Each row has a class, written after it.
[62,16,-32,13,-66,-37,20,-3,-49,44,-24,6,43,-2,12,2,33,-5,5,-42,28,40,61,3,29,-22,0,24,15,13,22,50,3,-10,5,-34]
zozi
[-51,32,16,64,-30,-20,-31,-50,-26,7,21,29,-22,-17,64,-75,-51,3,3,-14,-44,-8,6,29,17,-6,-63,-4,9,-19,-1,59,0,35,71,40]
Kug
[70,2,-21,24,-36,-44,5,9,-57,35,-28,-29,45,4,13,-38,40,5,-20,-40,36,54,46,-9,17,-49,22,35,24,22,10,59,11,-13,-14,-38]
Kug
[45,-47,47,-30,-35,22,-14,6,28,-25,-40,18,68,19,-3,-56,64,64,-32,2,-25,14,-39,-32,5,35,35,20,0,-8,5,33,-29,-27,67,29]
Mibek
[53,10,-13,37,-57,-55,-1,17,-31,25,-24,-29,41,-8,44,-18,50,3,-32,-45,38,56,57,-11,18,-55,24,24,11,19,-8,50,32,-9,-4,-47]
lufog
[51,-38,34,-10,-45,22,0,8,50,-23,-50,28,110,32,17,-78,58,63,-31,-11,-41,45,-54,-20,31,8,8,42,9,11,11,35,-22,-6,54,34]
gizup
[71,-4,18,25,-52,-34,8,16,-50,17,-31,-11,55,6,21,-26,42,9,-3,-37,58,39,57,-14,11,-31,26,17,5,24,28,39,-3,-33,11,-45]
Mibek
[76,-19,-3,30,-37,-25,12,9,-41,32,-34,-6,55,0,15,-8,47,25,13,-36,50,44,52,-19,1,-30,25,31,-7,24,23,52,-2,-23,-2,-35]
Sos
[-66,23,22,60,-23,-19,-38,-49,-23,17,25,13,0,-26,69,-48,-44,27,18,-21,-26,-5,22,21,8,-2,-44,-2,21,-20,6,57,-9,15,81,35]
Sos
[59,1,-7,18,-30,-45,-11,-3,-48,33,-14,15,56,-7,10,-23,20,2,7,-45,65,52,70,-33,22,-23,12,19,18,11,26,42,8,-32,4,-39]
vunak
[-108,53,33,84,-43,-24,-63,-31,10,3,3,14,-7,-27,61,-64,-54,15,6,17,-29,2,-29,29,18,-22,-59,-1,-1,28,-13,57,-11,6,94,33]
vepu
[26,-40,49,-15,-39,23,-20,-14,1,-56,-12,24,63,2,23,-49,69,59,-29,-8,-38,23,-21,-23,32,47,8,20,-6,23,-9,66,-13,-54,83,34]
gapa
[-87,9,-3,31,-45,-14,-35,-32,7,4,17,-10,1,-21,65,-59,-8,39,7,1,-43,-6,-1,19,6,-27,-30,-6,25,-16,-11,40,-5,7,96,30]
Gose
[-66,28,7,49,-32,-20,-29,-44,-10,23,29,13,32,-29,73,-79,-34,28,16,-6,-45,15,1,15,-4,-24,-42,-7,54,-31,-3,61,-11,8,88,37]
gizup
[-73,38,-1,40,-49,-35,-38,-49,0,12,28,8,18,-30,70,-63,-30,17,3,-5,-50,-6,3,17,-7,-10,-48,2,28,-12,9,57,-6,10,79,34]
zozi
[-59,10,2,45,-34,-17,-38,-48,-10,3,25,12,-18,-17,78,-35,-37,29,13,-11,-43,-21,5,1,-1,-3,-40,6,20,-7,6,51,-4,12,102,33]
Gose
[20,-46,35,-26,-7,35,-22,-8,-4,-44,-12,6,56,10,8,-55,58,78,-26,6,-54,9,-24,-18,25,46,13,7,19,13,-9,61,-12,-33,87,37]
Kug
[30,-40,39,-17,-11,24,-11,-8,15,-19,-12,29,67,25,22,-41,56,92,-13,-22,-43,15,-25,-47,25,37,23,36,18,0,15,49,-10,-34,67,43]
Sos
[68,6,-14,42,-48,-52,10,9,-49,22,-22,-11,60,-11,42,-20,30,-23,-21,-29,34,58,54,-4,18,-46,8,26,18,-1,4,47,20,-5,4,-41]
gizup
[54,-10,-8,34,-44,-56,-5,9,-45,30,-30,-14,59,-16,25,-24,40,0,-22,-39,60,43,65,-38,23,-44,24,34,7,15,14,41,27,-21,1,-53]
vunak
[57,9,-10,23,-38,-37,-7,5,-35,29,-13,19,62,-3,22,-11,14,-6,5,-51,48,71,50,3,16,-38,3,8,25,-10,3,47,11,-13,12,-43]
gizup
[42,-59,-68,12,37,11,-30,-13,-23,-38,-6,56,5,14,31,14,-84,65,43,-64,-47,15,0,2,43,17,-67,39,44,43,24,40,-72,-28,-7,13]
gizup
[-98,30,12,60,-49,-20,-42,-38,-11,27,10,-1,10,-32,71,-76,-25,45,15,8,-33,-9,7,33,1,-35,-41,-6,29,-17,-7,72,1,9,87,32]
vepu
[-69,13,30,52,-37,-11,-27,-46,-11,-18,-1,17,5,-24,86,-59,-18,23,-11,-16,-49,-13,-5,6,30,-24,-44,5,1,-11,7,38,-10,14,92,26]
Gose
[29,-60,-72,-5,42,11,-24,-5,-7,-36,-22,38,-14,23,17,24,-59,83,34,-55,-40,2,-12,-12,49,9,-49,45,12,69,18,15,-68,-34,-5,1]
Gose
[73,-8,-13,30,-36,-48,1,6,-57,29,-15,-15,45,-14,26,-7,39,-1,-8,-47,54,59,68,-19,7,-34,33,33,19,8,5,59,11,-22,-7,-32]
Sos
[-72,21,12,66,-38,-29,-47,-31,-10,3,7,9,-12,-32,64,-52,-45,5,1,0,-25,-5,19,13,12,-7,-59,2,-4,0,-2,32,-4,15,89,20]
vunak
[84,5,-1,22,-50,-24,12,0,-50,11,-24,-6,47,11,26,-9,46,8,-4,-47,50,47,54,-7,16,-13,3,29,-6,40,26,69,-2,-42,2,-46]
gapa
[32,-42,44,-15,-19,22,-20,0,27,-28,-33,15,63,30,23,-59,52,86,-34,-2,-57,6,-54,-25,29,32,14,34,-2,27,19,44,-12,-15,71,34]
Kug
[40,20,-27,43,-46,-36,18,13,-57,37,-39,-18,39,-5,24,-28,52,15,-10,-29,42,59,55,-9,16,-48,19,35,24,28,-6,67,17,-6,6,-35]
vepu
[23,-45,16,-6,-27,23,-18,2,12,-25,-27,19,87,38,16,-44,53,75,2,-16,-52,27,-22,-44,23,30,5,25,17,20,12,50,-21,-23,71,43]
fas
[43,-30,48,-12,-39,4,-10,8,62,-22,-48,12,98,28,6,-80,49,51,-47,1,-18,43,-57,-22,28,5,36,37,-7,10,6,13,-12,-10,60,22]
Mibek
[82,-1,-32,21,-32,-55,4,-5,-21,29,-42,9,58,2,17,-22,38,-18,-6,-56,61,77,55,-4,25,-45,34,14,23,5,22,45,13,1,-27,-25]
ranaf
[67,-24,-10,23,-37,-24,1,21,-49,18,-25,-8,62,9,8,2,45,4,29,-20,38,43,58,-22,1,-16,10,2,-8,23,13,45,0,-29,-3,-28]
fas
[26,-35,22,-13,-18,18,-7,-5,31,-33,-35,10,102,42,30,-44,54,77,-23,-17,-60,15,-39,-51,26,18,14,30,22,16,26,44,-5,-22,67,26]
fas
[63,-59,-80,-16,40,-5,-29,-17,-23,-26,-10,55,10,30,8,33,-88,40,64,-60,-55,22,8,-19,50,33,-72,49,36,35,21,17,-57,-46,-28,19]
fas
[-64,17,26,53,-26,-22,-39,-40,-26,1,15,18,23,-19,62,-59,-32,8,15,-17,-46,-2,7,-5,2,-6,-49,-10,16,-11,-2,53,-13,9,70,43]
fas
[57,-56,-84,-19,58,4,-30,-8,-8,-29,1,36,18,38,6,-21,-64,110,16,-41,-41,-7,9,-12,10,20,-42,60,16,68,40,8,-65,-35,-9,15]
vunak
[73,7,-15,34,-33,-57,14,9,-29,21,-40,-26,48,-2,42,-17,47,-11,-22,-34,44,45,57,-7,31,-46,12,18,5,14,14,41,33,-17,-22,-41]
ranaf
[-64,8,24,31,-33,-9,-18,-55,-21,-2,9,19,2,-36,72,-59,-14,12,2,-8,-44,-17,-2,1,13,-10,-38,2,13,-34,2,38,-14,13,82,35]
Gose
[-84,29,41,64,-37,-33,-77,-33,0,-9,12,17,-2,-30,62,-63,-50,14,-4,2,-28,-9,2,9,8,-7,-64,-4,-14,12,5,34,-13,-8,101,25]
vunak
[44,-38,32,-10,-31,27,-2,-2,33,-21,-31,31,99,28,36,-56,50,94,-29,-19,-53,16,-43,-32,18,15,13,34,23,14,19,51,-12,-16,83,26]
gizup
[73,-18,6,36,-34,-36,8,4,-48,27,-34,-8,57,-8,27,-8,45,17,4,-42,52,44,58,-25,1,-32,30,30,-4,22,26,53,5,-21,0,-38]
Sos
[-91,24,51,66,-37,-22,-69,-46,-14,-6,20,24,-15,-40,54,-40,-51,0,10,-3,-25,-20,-2,28,10,2,-54,-14,-13,-16,-1,49,-21,0,91,36]
Sos
[19,-39,65,-19,-23,14,-22,12,26,-54,-19,6,72,5,41,-49,51,66,-57,6,-39,13,-40,-17,18,32,24,27,-16,0,-15,9,-4,-21,94,15]
Mibek
[50,5,-20,39,-41,-20,11,19,-46,22,-44,-6,47,-1,9,-19,50,17,5,-12,57,52,48,4,19,-29,10,20,-6,35,3,61,-2,-12,0,-40]
vepu
[69,-16,-3,33,-44,-18,3,18,-31,13,-31,-3,72,2,35,-15,35,23,-3,-35,34,49,45,5,4,-38,4,12,5,16,13,52,2,-11,21,-46]
gizup
[38,-30,23,-16,-49,25,-16,-5,33,-7,-13,26,63,32,33,-41,54,86,-16,-17,-44,21,-32,-35,20,35,20,44,21,14,18,52,-16,-14,74,40]
lufog
[10,-51,46,-20,-38,22,-21,7,50,-43,-29,13,67,16,31,-44,63,64,-36,20,-49,3,-54,-26,39,24,8,37,-34,1,-10,8,0,-21,79,28]
Gose
[81,-22,-11,25,-47,-26,-13,15,-24,0,-20,-7,38,-4,35,5,44,4,2,-24,51,37,48,-2,-1,-22,21,14,-7,26,17,57,5,-30,1,-26]
ranaf
[43,-45,32,-27,-31,19,-24,6,54,-18,-53,18,89,31,-13,-69,58,79,-41,-4,-30,22,-37,-40,9,23,19,42,-14,21,11,19,-12,-21,72,26]
vunak
[-81,25,46,52,-44,-33,-76,-35,-7,0,16,23,1,-36,56,-59,-40,9,-3,13,-21,-14,1,10,7,1,-52,-7,-17,-5,6,34,-15,-10,105,27]
vunak
[84,-20,-13,17,-35,-33,2,5,-40,15,-27,-6,50,-4,27,-3,44,-1,3,-33,57,38,61,-3,10,-24,24,16,2,15,22,46,8,-22,-14,-29]
ranaf
[43,-73,-71,-17,64,-1,-31,-26,-26,-34,-5,40,4,6,12,21,-79,76,38,-69,-42,0,15,-6,41,24,-47,53,35,25,13,21,-51,-40,-26,7]
Sos
[51,3,-3,18,-31,-39,-2,5,-41,41,-21,8,67,12,8,-11,25,-9,26,-56,39,71,52,-35,17,-35,13,5,30,4,12,44,13,-24,-9,-23]
fas
[56,-68,-97,-27,68,19,2,-20,-13,-32,-7,41,-9,25,20,22,-61,77,40,-57,-56,17,4,-22,55,31,-52,52,43,27,6,13,-51,-26,-13,12]
Gose
[22,-54,-53,-8,39,12,-18,-21,-7,-23,-12,49,40,8,43,-12,-73,83,33,-69,-48,17,-16,12,46,-1,-54,36,55,25,33,29,-74,-19,-13,8]
gizup
[54,-57,-67,-4,48,-9,-45,-23,-28,-28,-23,58,1,20,-7,-4,-81,80,35,-58,-34,-5,15,-26,34,29,-58,50,17,83,41,22,-77,-51,-3,14]
vunak
[21,-54,-85,-16,67,-4,-30,-13,-17,-46,-14,24,50,34,1,-19,-64,89,33,-64,-53,7,0,-5,27,-3,-50,36,40,71,26,16,-68,-38,-32,6]
fas
[21,-34,-81,-6,57,6,-21,0,-1,-23,-9,30,11,36,14,-18,-58,114,31,-36,-41,12,-12,7,17,6,-39,55,33,78,17,25,-53,-24,-16,18]
vepu
[59,-54,-56,15,39,7,-16,-3,-18,-30,-24,54,-26,20,14,14,-85,62,40,-66,-30,24,2,-9,52,26,-51,33,27,61,16,26,-75,-29,-8,14]
Mibek
[60,5,-31,10,-60,-31,23,11,-24,42,-47,-24,44,7,19,-11,41,16,-8,-50,29,51,49,11,42,-57,10,24,24,20,18,35,0,-12,-21,-48]
lufog
[67,-16,-6,36,-34,-38,-3,18,-26,16,-46,-4,64,2,18,-22,33,24,-7,-32,53,38,56,-28,24,-33,0,27,-20,42,22,33,13,-30,7,-59]
vunak
[-106,35,35,64,-49,-14,-64,-33,-9,-3,18,27,-27,-45,65,-39,-53,4,20,13,-23,-7,-14,37,13,-1,-58,-15,6,-3,-20,61,-13,3,87,37]
vepu
[78,-64,-70,-7,56,1,-13,-19,-32,-16,-15,54,-2,12,5,8,-96,66,40,-52,-42,16,2,-12,56,34,-50,56,29,42,10,13,-74,-42,-9,14]
Mibek
[45,-11,-16,30,-43,-22,-2,16,-51,25,-20,-4,32,-22,15,9,39,9,20,-1,63,41,49,-2,2,-10,21,18,1,25,-10,65,6,-22,10,-36]
vepu
[62,-45,-67,-25,44,1,-18,-37,1,-23,-27,47,10,17,25,3,-69,54,24,-73,-40,6,-6,3,39,-1,-43,39,49,22,48,28,-61,-34,-41,18]
ranaf
[69,33,-6,18,-50,-47,3,-12,-35,33,-17,6,58,8,5,-34,20,-29,-2,-55,62,95,44,6,23,-42,17,35,13,36,24,43,-4,-30,-11,-31]
gapa
[64,-37,-74,-31,26,2,-18,-21,9,-6,-9,43,2,24,27,5,-67,76,20,-79,-42,23,-8,1,29,3,-36,46,55,35,35,33,-67,-21,-39,14]
lufog
[35,-41,-58,-15,62,3,-15,-33,-25,-6,-23,28,32,20,10,-17,-67,80,22,-92,-32,26,11,2,40,-12,-34,49,57,25,41,28,-72,-23,-40,9]
Sos
[11,-44,29,-22,-8,21,-10,-6,7,-55,-28,15,94,15,12,-42,62,66,-7,-19,-49,14,-15,-48,28,31,5,0,23,20,-5,46,-3,-45,67,19]
fas
[2,-36,45,-27,-31,30,-13,8,30,-18,-37,15,66,-3,10,-47,58,88,-24,29,-47,0,-48,-9,19,21,13,25,-16,10,-29,31,2,-34,78,27]
vepu
[46,-50,-73,-39,53,6,-24,-30,-14,-9,-12,51,20,20,0,-8,-71,84,30,-56,-34,2,2,-14,27,13,-39,52,42,27,53,9,-74,-39,-17,7]
vunak
[-84,15,48,64,-37,-25,-71,-30,-5,-4,17,9,-3,-33,61,-50,-36,23,3,-9,-25,-12,-4,23,-4,-9,-43,-3,-13,0,-6,49,-19,0,84,34]
Sos
[36,-4,-20,10,-50,-22,23,6,-29,26,-47,-22,48,12,15,-13,47,12,2,-35,30,37,39,1,55,-60,11,21,12,21,28,20,-4,-25,0,-45]
Gose
[33,-44,48,-20,-33,11,-15,13,31,-44,-22,18,63,-2,22,-45,45,59,-44,15,-32,10,-36,-7,26,33,20,17,-26,-1,-27,13,-5,-25,83,14]
Mibek
[56,-53,21,-12,-24,14,-19,-12,28,-42,-32,25,71,20,30,-39,55,72,-27,-3,-43,-3,-29,-26,26,33,21,35,-1,22,22,46,-10,-30,65,41]
ranaf
[-78,44,15,52,-40,-11,-33,-44,-23,1,23,15,-13,-15,81,-55,-27,28,4,-27,-44,-8,20,27,22,-4,-61,-12,27,-9,7,55,-15,18,82,26]
lufog
